Here is a tiny trained network, its code and every weight. The questions are about switching its units off for an input and a class, where a switched-off unit gives its printed mean instead of its output.

import numpy as np


def w(rows, s, z=0):
    codes = np.array(rows[::2]) - 128.0
    scale = np.full(codes.shape[1], s)
    scale[-1] = z or s
    return codes * scale


def norm(h):
    return h / np.sqrt((h * h).mean(-1, keepdims=True) + 1e-5)


def f(y):
    return y / 2 * (1 + np.tanh(0.7978845608 * (y + 0.044715 * y**3)))


def log_softmax(a):
    a = a - a.max(-1, keepdims=True)
    return a - np.log(np.exp(a).sum(-1, keepdims=True))


def net(x, mask):
    res = np.array(x, float).reshape(1, 3) / 4 @ E
    u = 0
    for l in range(4):
        y = f(norm(res) @ A[l][:, :-1].T + A[l][:, -1])
        res = res + np.where(mask[u : u + 7], y, B[l][:, -1]) @ B[l][:, :-1]
        u += 7
    return log_softmax(norm(res)[-1] @ U[:, :-1].T + U[:, -1])


A, B = {}, {}
E = w([
[162,2,87],'x0',
[217,139,141],'x1',
[99,108,43],'x2',
],0.0078)
A[0] = w([
[75,176,176,228],'0.n0',
[197,193,3,139],'0.n1',
[45,42,155,18],'0.n2',
[16,124,155,2],'0.n3',
[164,66,79,56],'0.n4',
[136,24,81,33],'0.n5',
[105,150,240,182],'0.n6',
],0.0063,0.001)
B[0] = w([
[40,217,162,211],'0.n0',
[153,110,3,207],'0.n1',
[102,155,159,185],'0.n2',
[12,32,57,170],'0.n3',
[115,82,155,195],'0.n4',
[205,127,170,251],'0.n5',
[124,176,32,216],'0.n6',
],0.0047,0.002)
A[1] = w([
[153,193,140,131],'1.n0',
[185,65,184,4],'1.n1',
[114,196,139,152],'1.n2',
[146,74,160,66],'1.n3',
[164,207,132,115],'1.n4',
[150,202,128,138],'1.n5',
[4,130,134,61],'1.n6',
],0.013,0.0018)
B[1] = w([
[200,150,155,193],'1.n0',
[97,2,133,213],'1.n1',
[151,85,177,212],'1.n2',
[109,86,190,173],'1.n3',
[197,155,155,211],'1.n4',
[220,157,186,205],'1.n5',
[70,167,167,254],'1.n6',
],0.0076,0.0046)
A[2] = w([
[127,104,174,36],'2.n0',
[113,249,138,106],'2.n1',
[126,142,140,4],'2.n2',
[28,92,147,104],'2.n3',
[184,127,33,191],'2.n4',
[32,151,131,158],'2.n5',
[117,255,192,89],'2.n6',
],0.0077,0.002)
B[2] = w([
[201,71,138,125],'2.n0',
[72,75,132,209],'2.n1',
[156,99,63,99],'2.n2',
[103,129,174,206],'2.n3',
[55,206,56,170],'2.n4',
[78,218,164,192],'2.n5',
[104,1,125,251],'2.n6',
],0.0051,0.0032)
A[3] = w([
[232,94,71,217],'3.n0',
[53,88,147,54],'3.n1',
[9,187,132,65],'3.n2',
[56,94,49,121],'3.n3',
[92,114,76,254],'3.n4',
[126,45,49,9],'3.n5',
[207,179,161,158],'3.n6',
],0.011,0.0017)
B[3] = w([
[2,182,137,245],'3.n0',
[135,236,62,210],'3.n1',
[45,78,175,253],'3.n2',
[227,128,129,221],'3.n3',
[159,181,165,186],'3.n4',
[166,100,120,216],'3.n5',
[228,165,156,221],'3.n6',
],0.0083,0.0042)
U = w([
[127,17,141,191],'0',
[132,237,44,74],'1',
[227,168,186,186],'2',
[5,160,162,174],'3',
[126,138,110,2],'4',
[194,101,24,106],'5',
],0.017,0.0088)

Each question gives the input, the list of numbers given to net, and the class t.
The units are the neurons (one row each of A and B). Each row of codes is followed by its name. A weight is (code - 128) times the scale printed after its matrix; where a second scale follows, it is the last column's (A, B and U).
mask holds one flag per neuron, layer by layer. A switched-off neuron (its flag False) gives its mean, the last column of its row in B, instead of its output. The means were averaged over made-up inputs and are rounded, as every weight is.
A unit's drop is (log p(t) with every unit on - log p(t) with that unit switched off) / (log p(t) with every unit on - log p(t) with every unit switched off).
The circuit of an input: a set's keep is (log p(t) with only the set's units on - log p(t) with every unit switched off) / (log p(t) with every unit on - log p(t) with every unit switched off). Starting from the 12 units with the biggest drops (on a tie, the unit counted first), units are removed one at a time, each time the one whose removal leaves the highest keep (on an exact tie, the one counted first), for as long as the keep stays at least 0.8.
units of the circuit, in order: the units of the circuit, biggest drop first
most important unit: the unit with the biggest drop
k most important neurons: the k neurons with the biggest drops, biggest first
k most important neurons of layer l: the k neurons of layer l with the biggest drops, biggest first
drop of u: that unit's drop, to one decimal
input [-2,4,3], class 1: most important unit => 0.n1
input [-2,8,5], class 1: units of the circuit, in order => (0.n1 2.n4)
input [1,3,-2], class 0: 2 most important neurons => (1.n1 0.n0)
input [-8,-3,-5], class 2: units of the circuit, in order => (1.n5 3.n0)
input [5,-8,6], class 3: 2 most important neurons => (1.n6 3.n2)
input [0,5,8], class 1: 2 most important neurons of layer 3 => (3.n0 3.n4)
input [6,-8,-1], class 3: 2 most important neurons of layer 1 => (1.n6 1.n2)
input [1,5,2], class 1: 2 most important neurons => (0.n1 3.n0)
input [1,5,4], class 1: 3 most important neurons => (0.n1 3.n0 2.n6)
input [-5,2,6], class 2: 2 most important neurons => (3.n6 1.n1)
input [6,-8,-8], class 3: 2 most important neurons => (0.n2 3.n1)
input [-1,5,7], class 1: 2 most important neurons => (3.n0 1.n1)
input [7,-8,8], class 5: 2 most important neurons => (3.n3 3.n1)
input [2,6,1], class 0: 2 most important neurons => (1.n1 0.n6)
input [0,0,7], class 5: units of the circuit, in order => (3.n3)
input [5,-2,6], class 5: 2 most important neurons of layer 3 => (3.n2 3.n3)
input [4,-5,-7], class 3: 2 most important neurons of layer 0 => (0.n2 0.n6)
input [1,2,5], class 5: 3 most important neurons of layer 1 => (1.n5 1.n4 1.n0)
input [6,-3,5], class 5: 2 most important neurons of layer 3 => (3.n2 3.n3)
input [-7,4,8], class 2: units of the circuit, in order => (1.n5)
input [0,7,5], class 1: drop of 3.n0 => 0.2
input [0,5,5], class 1: drop of 0.n5 => 0.0
input [-4,2,6], class 1: drop of 2.n4 => 0.1
